Below is a small trained network, with its code and all its weights. Each question gives an input and a class and asks what happens when units are switched off, that is, made to give their printed mean instead of their output.

import numpy as np


def w(rows, s, z=0):
    codes = np.array(rows[::2]) - 128.0
    scale = np.full(codes.shape[1], s)
    scale[-1] = z or s
    return codes * scale


def norm(h):
    return h / np.sqrt((h * h).mean(-1, keepdims=True) + 1e-5)


def f(y):
    return np.maximum(y, 0)


def log_softmax(a):
    a = a - a.max(-1, keepdims=True)
    return a - np.log(np.exp(a).sum(-1, keepdims=True))


def net(x, mask):
    res = np.array(x, float).reshape(1, 6) / 4 @ E
    u = 0
    for l in range(4):
        y = f(norm(res) @ A[l][:, :-1].T + A[l][:, -1])
        res = res + np.where(mask[u : u + 7], y, B[l][:, -1]) @ B[l][:, :-1]
        u += 7
    return log_softmax(norm(res)[-1] @ U[:, :-1].T + U[:, -1])


A, B = {}, {}
E = w([
[77,147,231,162,119],'x0',
[110,137,113,132,46],'x1',
[126,128,127,129,129],'x2',
[181,252,125,144,133],'x3',
[128,127,129,129,128],'x4',
[119,94,85,253,169],'x5',
],0.0053)
A[0] = w([
[201,110,109,151,110,22],'0.n1',
[118,50,143,93,125,6],'0.n2',
[79,144,89,164,10,180],'0.n3',
[129,126,94,42,147,233],'0.n4',
[106,106,85,176,92,180],'0.n5',
[160,122,114,148,101,209],'0.n6',
[142,106,158,134,254,162],'0.n7',
],0.0091,0.0022)
B[0] = w([
[126,101,96,77,115,153],'0.n1',
[113,231,95,120,162,201],'0.n2',
[173,91,157,63,248,240],'0.n3',
[141,101,101,119,62,255],'0.n4',
[166,119,144,116,100,210],'0.n5',
[132,109,91,160,162,182],'0.n6',
[172,97,143,74,159,239],'0.n7',
],0.011,0.0042)
A[1] = w([
[60,153,175,93,106,221],'1.n1',
[129,78,104,254,124,12],'1.n2',
[146,216,118,160,109,50],'1.n3',
[132,110,141,88,165,144],'1.n4',
[15,42,100,115,131,169],'1.n5',
[66,145,213,172,110,4],'1.n6',
[205,135,118,107,126,176],'1.n7',
],0.0094,0.0022)
B[1] = w([
[204,121,122,199,107,179],'1.n1',
[208,132,154,154,134,152],'1.n2',
[104,169,86,135,162,156],'1.n3',
[105,162,159,158,110,226],'1.n4',
[144,254,87,132,188,167],'1.n5',
[91,52,126,155,121,150],'1.n6',
[79,93,122,112,171,255],'1.n7',
],0.0093,0.0058)
A[2] = w([
[112,222,100,130,167,53],'2.n1',
[92,170,124,74,1,112],'2.n2',
[166,117,52,125,105,184],'2.n3',
[147,55,162,112,118,137],'2.n4',
[97,117,85,86,153,159],'2.n5',
[79,156,140,85,46,89],'2.n6',
[115,156,198,130,186,253],'2.n7',
],0.0095,0.0027)
B[2] = w([
[46,169,104,166,197,177],'2.n1',
[210,161,163,215,115,169],'2.n2',
[68,92,129,134,87,196],'2.n3',
[111,254,104,143,103,173],'2.n4',
[85,181,123,202,101,202],'2.n5',
[192,148,174,168,172,149],'2.n6',
[102,81,59,135,100,254],'2.n7',
],0.0077,0.0068)
A[3] = w([
[152,79,79,217,189,247],'3.n1',
[74,108,214,196,136,108],'3.n2',
[114,130,255,173,174,210],'3.n3',
[151,207,134,27,110,253],'3.n4',
[119,114,141,25,204,88],'3.n5',
[8,104,160,193,80,127],'3.n6',
[73,206,96,129,127,32],'3.n7',
],0.0078,0.0021)
B[3] = w([
[142,168,219,103,50,254],'3.n1',
[135,42,26,24,154,154],'3.n2',
[156,126,69,69,118,163],'3.n3',
[139,77,208,137,185,185],'3.n4',
[47,122,219,91,69,170],'3.n5',
[72,151,4,154,2,160],'3.n6',
[106,112,182,251,175,172],'3.n7',
],0.0068,0.0083)
U = w([
[122,89,162,33,211,127],'0',
[254,137,152,159,133,105],'1',
[77,203,68,184,216,39],'2',
[110,127,132,136,96,254],'3',
[136,62,17,92,84,16],'4',
[106,140,144,134,105,181],'5',
],0.013,0.0057)

Each question gives the input, the list of numbers given to net, and the class t.
The units are the neurons (one row each of A and B). Each row of codes is followed by its name. A weight is (code - 128) times the scale printed after its matrix; where a second scale follows, it is the last column's (A, B and U).
mask holds one flag per neuron, layer by layer. A switched-off neuron (its flag False) gives its mean, the last column of its row in B, instead of its output. The means were averaged over made-up inputs and are rounded, as every weight is.
A unit's drop is (log p(t) with every unit on - log p(t) with that unit switched off) / (log p(t) with every unit on - log p(t) with every unit switched off).
The circuit of an input: a set's keep is (log p(t) with only the set's units on - log p(t) with every unit switched off) / (log p(t) with every unit on - log p(t) with every unit switched off). Starting from the 12 units with the biggest drops (on a tie, the unit counted first), units are removed one at a time, each time the one whose removal leaves the highest keep (on an exact tie, the one counted first), for as long as the keep stays at least 0.8.
circuit, biggest first: the units of the circuit, biggest drop first
most important unit: the unit with the biggest drop
top k neurons: the k neurons with the biggest drops, biggest first
k most important neurons of layer l: the k neurons of layer l with the biggest drops, biggest first
input [-1,0,3,2,8,4], class 3: circuit, biggest first => (3.n1)
input [5,3,1,7,-5,-5], class 2: top 2 neurons => (0.n7, 1.n3)
input [6,7,3,-4,0,-7], class 0: top 4 neurons => (0.n3, 3.n4, 2.n5, 3.n1)
input [-6,-4,-6,0,5,4], class 4: 3 most important neurons of layer 0 => (0.n3, 0.n1, 0.n7)
input [6,8,-8,-8,-7,-6], class 0: top 3 neurons => (0.n3, 2.n5, 2.n3)
input [7,-7,-7,7,-7,-3], class 0: circuit, biggest first => (0.n2, 2.n4, 3.n2, 3.n3)
input [-5,1,2,2,3,8], class 1: top 2 neurons => (1.n2, 2.n7)
input [-1,-6,5,5,0,8], class 1: top 3 neurons => (0.n3, 0.n2, 3.n1)
input [8,7,-7,-4,-7,0], class 4: top 3 neurons => (0.n7, 2.n7, 1.n4)
input [3,-4,7,-7,7,-1], class 2: top 2 neurons => (1.n5, 0.n3)
input [-2,8,-3,8,-8,-5], class 0: top 2 neurons => (0.n3, 0.n2)
input [7,4,-5,7,-5,0], class 2: top 3 neurons => (1.n3, 2.n1, 0.n7)
input [6,3,-3,-6,6,-4], class 2: circuit, biggest first => (1.n5, 0.n7)
input [6,-8,0,-1,-5,3], class 0: most important unit => 0.n7
input [-6,-1,2,-5,-8,-6], class 3: circuit, biggest first => (2.n5, 0.n3)
input [-3,-3,2,-4,2,0], class 2: 2 most important neurons of layer 3 => (3.n1, 3.n7)
input [-1,-3,-3,5,8,4], class 3: 3 most important neurons of layer 1 => (1.n5, 1.n3, 1.n1)
input [2,-2,-5,8,-8,-5], class 2: top 2 neurons => (1.n3, 2.n1)
input [-3,-2,6,-1,8,-4], class 3: top 4 neurons => (2.n3, 1.n4, 2.n5, 0.n5)
input [2,-3,7,-8,-1,1], class 2: most important unit => 1.n5
input [8,-1,-7,-1,-6,-6], class 4: top 2 neurons => (1.n6, 3.n2)
input [-1,6,6,6,2,-3], class 0: 3 most important neurons of layer 2 => (2.n3, 2.n4, 2.n2)
input [7,8,3,4,7,5], class 0: top 4 neurons => (0.n3, 2.n5, 2.n3, 0.n4)
input [-8,-7,-3,0,-1,-3], class 4: top 3 neurons => (0.n4, 0.n3, 3.n1)
input [-2,-4,-4,-7,1,1], class 2: 2 most important neurons of layer 0 => (0.n3, 0.n2)
input [8,-2,6,6,4,4], class 4: 2 most important neurons of layer 1 => (1.n6, 1.n5)
input [0,8,-1,-2,-7,6], class 0: circuit, biggest first => (0.n3)
